Below are the code and all the weights of a small trained network. Each question names an input and a class and asks about switching units off, where a switched-off unit gives its printed mean instead of its output.

import numpy as np


def w(rows, s, z=0):
    codes = np.array(rows[::2]) - 128.0
    scale = np.full(codes.shape[1], s)
    scale[-1] = z or s
    return codes * scale


def norm(h):
    return h / np.sqrt((h * h).mean(-1, keepdims=True) + 1e-5)


def f(y):
    return np.maximum(y, 0)


def log_softmax(a):
    a = a - a.max(-1, keepdims=True)
    return a - np.log(np.exp(a).sum(-1, keepdims=True))


def net(x, mask):
    res = np.array(x, float).reshape(1, 4) / 4 @ E
    u = 0
    for l in range(3):
        y = f(norm(res) @ A[l][:, :-1].T + A[l][:, -1])
        res = res + np.where(mask[u : u + 4], y, B[l][:, -1]) @ B[l][:, :-1]
        u += 4
    return log_softmax(norm(res)[-1] @ U[:, :-1].T + U[:, -1])


A, B = {}, {}
E = w([
[102,188,153,55,253,225],'x0',
[125,110,10,36,70,95],'x1',
[7,146,173,101,128,152],'x2',
[176,131,86,159,86,202],'x3',
],0.012)
A[0] = w([
[63,77,200,188,144,203,4],'0.n1',
[165,64,179,174,179,100,116],'0.n2',
[2,127,70,70,109,101,58],'0.n3',
[125,43,108,200,109,142,179],'0.n4',
],0.0098,0.0045)
B[0] = w([
[13,189,208,221,99,245,209],'0.n1',
[104,135,155,165,148,90,206],'0.n2',
[129,64,184,64,127,89,254],'0.n3',
[217,168,168,143,97,154,235],'0.n4',
],0.013,0.0054)
A[1] = w([
[220,126,20,112,79,91,11],'1.n1',
[2,71,62,129,100,105,151],'1.n2',
[88,98,138,193,163,222,2],'1.n3',
[97,171,186,20,203,204,132],'1.n4',
],0.01,0.0029)
B[1] = w([
[103,72,4,137,32,116,206],'1.n1',
[155,93,226,45,112,154,180],'1.n2',
[46,186,142,93,94,228,186],'1.n3',
[170,179,78,125,188,122,255],'1.n4',
],0.011,0.008)
A[2] = w([
[126,86,206,204,122,91,254],'2.n1',
[176,242,119,171,82,65,172],'2.n2',
[20,93,196,163,150,219,19],'2.n3',
[82,90,119,6,90,149,89],'2.n4',
],0.011,0.0021)
B[2] = w([
[116,243,113,147,179,11,227],'2.n1',
[134,113,116,181,178,114,208],'2.n2',
[42,220,111,81,73,204,255],'2.n3',
[151,40,193,145,167,127,250],'2.n4',
],0.012,0.0067)
U = w([
[206,90,163,238,166,209,2],'0',
[199,61,59,135,28,131,208],'1',
[55,249,206,152,81,191,234],'2',
[105,80,211,54,143,80,214],'3',
[193,200,154,226,83,83,77],'4',
[141,217,169,177,166,55,120],'5',
[205,188,60,91,227,220,137],'6',
],0.014,0.007)

Each question gives the input, the list of numbers given to net, and the class t.
The units are the neurons (one row each of A and B). Each row of codes is followed by its name. A weight is (code - 128) times the scale printed after its matrix; where a second scale follows, it is the last column's (A, B and U).
mask holds one flag per neuron, layer by layer. A switched-off neuron (its flag False) gives its mean, the last column of its row in B, instead of its output. The means were averaged over made-up inputs and are rounded, as every weight is.
A unit's drop is (log p(t) with every unit on - log p(t) with that unit switched off) / (log p(t) with every unit on - log p(t) with every unit switched off).
The circuit of an input: a set's keep is (log p(t) with only the set's units on - log p(t) with every unit switched off) / (log p(t) with every unit on - log p(t) with every unit switched off). Starting from all 12 units, units are removed one at a time, each time the one whose removal leaves the highest keep (on an exact tie, the one counted first), for as long as the keep stays at least 0.8.
circuit, biggest first: the units of the circuit, biggest drop first
top k neurons: the k neurons with the biggest drops, biggest first
k most important neurons of layer l: the k neurons of layer l with the biggest drops, biggest first
drop when u is switched off: that unit's drop, to one decimal
input [5,8,-2,5], class 1: top neuron -> (1.n1)
input [4,5,-7,-4], class 1: top 2 neurons -> (1.n1, 0.n1)
input [3,2,-1,-6], class 3: top 2 neurons -> (0.n3, 0.n4)
input [-1,5,5,6], class 3: circuit, biggest first -> (0.n3, 2.n4)
input [-4,-6,-6,-2], class 5: top 2 neurons -> (2.n1, 0.n2)
input [3,7,1,5], class 1: top 2 neurons -> (0.n1, 1.n1)
input [0,4,1,4], class 1: top 2 neurons -> (0.n1, 1.n1)
input [4,-1,-4,-7], class 6: top 4 neurons -> (1.n4, 2.n1, 0.n3, 2.n4)
input [-5,1,2,1], class 1: top 2 neurons -> (0.n1, 1.n1)
input [-5,8,5,2], class 3: top 2 neurons -> (0.n3, 1.n2)
input [-2,4,2,2], class 1: 3 most important neurons of layer 0 -> (0.n1, 0.n2, 0.n4)
input [4,3,3,2], class 6: 2 most important neurons of layer 1 -> (1.n4, 1.n1)
input [3,0,0,-6], class 6: 2 most important neurons of layer 1 -> (1.n4, 1.n2)
input [4,4,-8,5], class 1: circuit, biggest first -> (1.n1)
input [5,5,3,-4], class 3: drop when 0.n3 is switched off -> 0.3
input [-8,-1,4,-1], class 4: drop when 2.n3 is switched off -> 0.1
input [4,6,3,5], class 3: drop when 0.n3 is switched off -> 0.3
input [2,1,-3,2], class 1: drop when 1.n1 is switched off -> 0.2
